Below are the code and all the weights of a small trained network. Each question names an input and a class and asks about switching units off, where a switched-off unit gives its printed mean instead of its output.

import numpy as np


def w(rows, s, z=0):
    codes = np.array(rows[::2]) - 128.0
    scale = np.full(codes.shape[1], s)
    scale[-1] = z or s
    return codes * scale


def f(y):
    return np.maximum(y, 0)


def log_softmax(a):
    a = a - a.max(-1, keepdims=True)
    return a - np.log(np.exp(a).sum(-1, keepdims=True))


def net(x, mask):
    res = np.array(x, float).reshape(1, 6) / 4 @ E
    y = f(res @ A[0][:, :-1].T + A[0][:, -1])
    res = res + np.where(mask, y, B[0][:, -1]) @ B[0][:, :-1]
    return log_softmax(res[-1] @ U[:, :-1].T + U[:, -1])


A, B = {}, {}
E = w([
[20,29,123,234,229],'x0',
[22,167,127,169,10],'x1',
[126,129,132,127,130],'x2',
[17,170,99,4,187],'x3',
[129,124,121,125,124],'x4',
[133,1,248,66,79],'x5',
],0.0069)
A[0] = w([
[155,172,103,46,66,59],'n0',
[66,128,172,43,148,116],'n1',
[167,191,194,117,125,24],'n2',
[58,161,147,150,28,89],'n3',
[56,136,86,167,18,62],'n4',
[129,189,71,167,171,2],'n5',
[182,144,105,125,90,166],'n6',
[177,112,157,193,84,92],'n7',
[60,74,131,161,199,42],'n8',
[109,89,252,133,166,71],'n9',
[202,93,179,170,108,118],'n10',
[167,155,147,171,136,83],'n11',
[180,169,159,89,101,4],'n12',
[152,196,49,189,153,68],'n13',
[172,107,71,119,185,70],'n14',
[160,114,129,115,177,42],'n15',
[100,99,128,168,161,22],'n16',
[198,112,160,111,186,65],'n17',
[86,114,163,169,167,25],'n18',
[131,92,165,102,104,4],'n19',
[157,159,125,76,59,223],'n20',
[169,119,160,197,98,26],'n21',
[136,61,174,120,109,212],'n22',
[135,89,189,100,110,18],'n23',
],0.012,0.0085)
B[0] = w([
[109,46,73,198,65,193],'n0',
[165,230,25,108,158,189],'n1',
[151,81,104,166,111,147],'n2',
[178,73,150,43,193,200],'n3',
[156,77,204,27,163,193],'n4',
[185,175,158,126,22,155],'n5',
[61,94,144,174,163,196],'n6',
[159,160,19,55,179,191],'n7',
[146,56,81,172,68,182],'n8',
[147,160,142,159,62,189],'n9',
[96,181,49,105,176,216],'n10',
[89,132,96,76,154,150],'n11',
[12,37,68,186,24,159],'n12',
[197,207,216,140,54,188],'n13',
[111,105,201,69,131,162],'n14',
[111,80,153,71,93,144],'n15',
[133,56,77,144,10,146],'n16',
[89,22,218,2,134,178],'n17',
[123,48,72,175,68,148],'n18',
[177,185,205,213,31,143],'n19',
[83,89,138,197,155,249],'n20',
[132,147,56,30,102,161],'n21',
[150,242,180,189,128,242],'n22',
[144,212,161,112,31,157],'n23',
],0.0073,0.011)
U = w([
[101,149,133,157,132,250],'0',
[108,72,76,171,56,56],'1',
[114,159,141,150,148,237],'2',
[133,224,182,139,41,51],'3',
[126,75,184,34,136,71],'4',
[112,211,3,76,144,49],'5',
],0.011,0.015)

Each question gives the input, the list of numbers given to net, and the class t.
The units are the neurons (one row each of A and B). Each row of codes is followed by its name. A weight is (code - 128) times the scale printed after its matrix; where a second scale follows, it is the last column's (A, B and U).
mask holds one flag per neuron, in row order. A switched-off neuron (its flag False) gives its mean, the last column of its row in B, instead of its output. The means were averaged over made-up inputs and are rounded, as every weight is.
A unit's drop is (log p(t) with every unit on - log p(t) with that unit switched off) / (log p(t) with every unit on - log p(t) with every unit switched off).
The circuit of an input: a set's keep is (log p(t) with only the set's units on - log p(t) with every unit switched off) / (log p(t) with every unit on - log p(t) with every unit switched off). Starting from the 12 units with the biggest drops (on a tie, the unit counted first), units are removed one at a time, each time the one whose removal leaves the highest keep (on an exact tie, the one counted first), for as long as the keep stays at least 0.8.
circuit, biggest first: the units of the circuit, biggest drop first
most important unit: the unit with the biggest drop
k most important neurons: the k neurons with the biggest drops, biggest first
drop when u is switched off: that unit's drop, to one decimal
input [1,4,5,5,-5,-6], class 3: circuit, biggest first -> n13; n5
input [-4,-6,7,5,7,5], class 0: circuit, biggest first -> n4; n3
input [0,3,0,-3,-3,-8], class 3: circuit, biggest first -> n13
input [-1,8,2,7,6,-5], class 4: circuit, biggest first -> n4; n3
input [-7,-6,1,-5,-5,7], class 1: 3 most important neurons -> n12; n0; n2
input [-6,3,5,-7,-6,6], class 5: circuit, biggest first -> n7; n10
input [7,-7,6,-4,7,-7], class 1: circuit, biggest first -> n8; n16
input [5,4,7,-5,-1,8], class 3: 2 most important neurons -> n22; n9
input [4,8,-6,-2,6,7], class 4: 3 most important neurons -> n3; n4; n13
input [8,6,6,-7,8,-3], class 1: 3 most important neurons -> n16; n8; n18
input [-8,3,3,-6,-2,5], class 1: 2 most important neurons -> n12; n0
input [-5,8,1,7,7,5], class 4: 3 most important neurons -> n3; n4; n10
input [-8,8,5,-8,7,4], class 1: 3 most important neurons -> n0; n12; n20
input [-3,-8,7,5,6,-4], class 4: circuit, biggest first -> n17; n14
input [-5,6,0,0,-5,-2], class 4: 3 most important neurons -> n4; n3; n22
input [-6,3,0,7,6,6], class 5: circuit, biggest first -> n1
input [5,-5,-4,3,-1,-8], class 3: 2 most important neurons -> n13; n5
input [-6,1,4,4,-6,5], class 1: 2 most important neurons -> n0; n12
input [-8,0,0,3,8,8], class 1: 3 most important neurons -> n0; n12; n20
input [5,-2,-2,-7,-1,-2], class 5: most important unit -> n7
input [6,2,-6,1,2,-7], class 3: 2 most important neurons -> n13; n5
input [-5,-2,-6,5,6,5], class 0: drop when n20 is switched off -> 0.2
input [-6,-3,-4,-3,4,-3], class 1: drop when n2 is switched off -> 0.1
input [0,-3,-5,8,7,0], class 5: drop when n1 is switched off -> 1.0
